Below is a small trained network, with its code and all its weights. Each question gives an input and a target symbol and asks what happens when units are switched off, that is, made to give their printed mean instead of their output.

import numpy as np


def w(rows, s, z=0):
    codes = np.array(rows[::2]) - 128.0
    scale = np.full(codes.shape[1], s)
    scale[-1] = z or s
    return codes * scale


def norm(h):
    return h / np.sqrt((h * h).mean(-1, keepdims=True) + 1e-5)


def f(y):
    return np.maximum(y, 0)


def softmax(a):
    e = np.exp(a - a.max(-1, keepdims=True))
    return e / e.sum(-1, keepdims=True)


def log_softmax(a):
    a = a - a.max(-1, keepdims=True)
    return a - np.log(np.exp(a).sum(-1, keepdims=True))


def net(x, mask):
    ids = ['αγεπστψω'.index(c) for c in x.split()]
    T = len(ids)
    res = E[ids] + P[:T]
    u = 0
    for l in range(2):
        r = norm(res)
        for j in range(3):
            rows = slice(2 * j, 2 * j + 2)
            q, k, v = (r @ M[l][rows].T for M in (Q, K, V))
            z = softmax(np.where(np.tri(T) > 0, q @ k.T / 2**0.5, -1e9)) @ v
            o = O[l][rows]
            res = res + np.where(mask[u + j], z, o[:, -1]) @ o[:, :-1]
        u += 3
        y = f(norm(res) @ A[l][:, :-1].T + A[l][:, -1])
        res = res + np.where(mask[u : u + 8], y, B[l][:, -1]) @ B[l][:, :-1]
        u += 8
    return log_softmax(norm(res)[-1] @ U[:, :-1].T + U[:, -1])


Q, K, V, O, A, B = {}, {}, {}, {}, {}, {}
E = w([
[165,183,143,174,125],'α',
[135,150,173,174,159],'γ',
[141,196,218,166,4],'ε',
[182,93,168,76,96],'π',
[108,91,149,158,188],'σ',
[167,160,80,74,105],'τ',
[80,118,147,182,123],'ψ',
[165,118,110,133,102],'ω',
],0.02)
P = w([
[213,209,102,254,106],'0',
[174,190,95,198,160],'1',
[154,173,72,140,203],'2',
[131,162,86,120,221],'3',
[135,158,97,135,203],'4',
[127,157,104,136,198],'5',
[103,155,120,148,200],'6',
[95,168,135,151,195],'7',
[77,152,140,153,206],'8',
[75,159,139,153,203],'9',
[136,125,89,108,204],'10',
],0.004)
Q[0] = w([
[96,93,4,1,99],'L0H1',
[121,73,141,125,157],'L0H1',
[150,183,137,132,132],'L0H2',
[192,94,136,88,121],'L0H2',
[226,134,202,79,27],'L0H3',
[67,79,174,108,199],'L0H3',
],0.0085)
K[0] = w([
[85,123,2,176,152],'L0H1',
[64,114,149,95,148],'L0H1',
[148,126,181,147,175],'L0H2',
[125,149,46,162,180],'L0H2',
[173,199,90,123,142],'L0H3',
[91,130,200,26,142],'L0H3',
],0.01)
V[0] = w([
[240,211,187,91,2],'L0H1',
[116,80,207,61,56],'L0H1',
[41,185,107,138,67],'L0H2',
[60,115,146,138,107],'L0H2',
[68,120,66,156,138],'L0H3',
[201,116,157,175,108],'L0H3',
],0.008)
O[0] = w([
[167,90,65,125,159,254],'L0H1',
[109,125,253,76,112,134],'L0H1',
[69,221,115,78,166,123],'L0H2',
[175,66,60,75,157,127],'L0H2',
[196,144,141,184,189,134],'L0H3',
[151,59,158,124,148,192],'L0H3',
],0.0066,0.0052)
A[0] = w([
[190,240,197,81,129,143],'L0N1',
[165,67,180,83,27,108],'L0N2',
[255,157,177,45,200,3],'L0N3',
[206,78,68,85,57,140],'L0N4',
[155,89,190,1,87,146],'L0N5',
[41,186,90,160,72,58],'L0N6',
[126,90,193,214,91,98],'L0N7',
[65,174,92,186,35,191],'L0N8',
],0.0069,0.0031)
B[0] = w([
[12,69,79,47,152,201],'L0N1',
[125,175,84,131,95,207],'L0N2',
[92,100,127,142,154,194],'L0N3',
[78,100,129,100,121,233],'L0N4',
[190,203,74,121,107,209],'L0N5',
[146,133,56,212,164,156],'L0N6',
[130,95,112,85,187,255],'L0N7',
[126,107,1,166,177,204],'L0N8',
],0.0078,0.0039)
Q[1] = w([
[117,83,198,114,59],'L1H1',
[163,123,34,1,39],'L1H1',
[178,202,159,239,168],'L1H2',
[94,182,227,101,161],'L1H2',
[162,142,185,53,104],'L1H3',
[25,25,214,230,222],'L1H3',
],0.0099)
K[1] = w([
[226,118,103,45,220],'L1H1',
[46,31,51,119,164],'L1H1',
[166,254,138,222,154],'L1H2',
[207,223,189,117,108],'L1H2',
[170,131,192,130,232],'L1H3',
[96,155,216,128,124],'L1H3',
],0.0095)
V[1] = w([
[109,134,98,29,97],'L1H1',
[170,91,72,97,173],'L1H1',
[190,145,91,73,254],'L1H2',
[128,181,194,69,131],'L1H2',
[153,88,100,158,175],'L1H3',
[84,117,172,195,124],'L1H3',
],0.0088)
O[1] = w([
[167,31,59,138,141,93],'L1H1',
[120,2,138,75,86,217],'L1H1',
[171,145,134,76,81,235],'L1H2',
[136,143,37,149,7,3],'L1H2',
[15,160,110,87,30,222],'L1H3',
[175,76,141,130,164,115],'L1H3',
],0.0084,0.0062)
A[1] = w([
[245,102,129,80,84,76],'L1N1',
[149,55,162,41,63,58],'L1N2',
[111,157,90,163,159,110],'L1N3',
[152,100,133,18,182,118],'L1N4',
[200,126,139,172,179,7],'L1N5',
[115,135,141,172,214,205],'L1N6',
[175,239,138,140,155,75],'L1N7',
[145,63,75,167,146,148],'L1N8',
],0.012,0.0016)
B[1] = w([
[98,198,125,179,117,159],'L1N1',
[129,79,127,149,171,249],'L1N2',
[110,95,149,188,143,162],'L1N3',
[144,113,152,152,115,254],'L1N4',
[245,174,95,90,112,148],'L1N5',
[159,171,78,119,103,238],'L1N6',
[130,47,147,145,64,152],'L1N7',
[112,184,178,117,135,190],'L1N8',
],0.012,0.0083)
U = w([
[163,113,113,204,2,124],'α',
[48,183,72,220,131,157],'γ',
[108,88,7,105,95,50],'ε',
[61,238,236,79,178,6],'π',
[229,192,127,106,133,218],'σ',
[116,180,214,151,19,165],'τ',
[75,185,124,19,77,183],'ψ',
[99,46,194,141,168,133],'ω',
],0.0078,0.0025)

Each question gives the input, a string of symbols that net reads in full, and the target symbol t.
The units are the heads (2 rows each of Q, K, V and O) and the neurons (one row each of A and B). Each row of codes is followed by its name. A weight is (code - 128) times the scale printed after its matrix; where a second scale follows, it is the last column's (O, A, B and U).
mask holds one flag per unit, layer by layer, with each layer's heads first. A switched-off unit (its flag False) gives its mean, the last column of its rows in O or B, instead of its output. The means were averaged over made-up inputs and are rounded, as every weight is.
A unit's drop is (log p(t) with every unit on - log p(t) with that unit switched off) / (log p(t) with every unit on - log p(t) with every unit switched off).
top k neurons: the k neurons with the biggest drops, biggest first
top k neurons in layer l: the k neurons of layer l with the biggest drops, biggest first
which heads matter: for each layer, one digit per head in row order, 1 if its drop is at least 0.15 and else 0, layers parted by /
drop when u is switched off: that unit's drop, to one decimal
input α ψ ψ γ, target τ: which heads matter -> 100 / 101
input γ σ ω π, target ω: top 2 neurons -> L0N4, L1N2
input ψ α τ α σ σ, target π: which heads matter -> 101 / 100
input π γ ε π ω π σ ψ σ π π, target τ: top 3 neurons -> L0N5, L1N1, L0N2
input σ π σ ψ σ ψ ε ω α σ σ, target σ: top neuron -> L1N5
input τ ω α, target α: which heads matter -> 110 / 001
input ψ α ψ ε ω ε, target ω: top 2 neurons in layer 0 -> L0N4, L0N5
input ε τ ε, target ε: which heads matter -> 100 / 100
input ψ ψ ψ ψ γ, target τ: which heads matter -> 100 / 100
input σ τ ψ γ ψ α ψ σ σ ψ π, target ψ: top 3 neurons in layer 0 -> L0N5, L0N1, L0N4
input σ τ π, target ε: top 3 neurons -> L0N4, L0N1, L1N2
input π γ γ σ π, target τ: top 3 neurons in layer 0 -> L0N5, L0N2, L0N1
input γ ε σ ψ α ψ π ε, target ψ: top 2 neurons in layer 0 -> L0N1, L0N5
input π τ ε ψ ψ ε τ ψ, target σ: which heads matter -> 000 / 001
input ψ ψ π ψ ψ ε ψ σ γ, target σ: which heads matter -> 000 / 100
input π ψ ε ψ σ ψ, target σ: top neuron in layer 1 -> L1N5
input σ τ ψ ψ ψ σ γ α ψ ψ ψ, target γ: which heads matter -> 100 / 000
input σ ψ π τ ψ ψ π ω τ ε π, target ε: top 3 neurons -> L0N4, L0N2, L1N8
input ψ ω γ τ, target ω: top 2 neurons -> L0N4, L1N6
input ψ ω ψ ψ σ ψ γ ψ ω ψ ε, target ω: top 2 neurons -> L0N4, L0N1
input τ γ ψ ψ γ σ π ψ ω, target ω: top 2 neurons -> L0N5, L0N4
input γ γ ε γ ω γ, target σ: top neuron in layer 0 -> L0N2
input σ ψ ψ ε, target ψ: drop when L0H2 is switched off -> 0.2
input α ψ α, target α: drop when L0H1 is switched off -> 2.0
input τ γ ψ ψ τ ψ α ψ ψ ε σ, target σ: drop when L1N6 is switched off -> 0.3
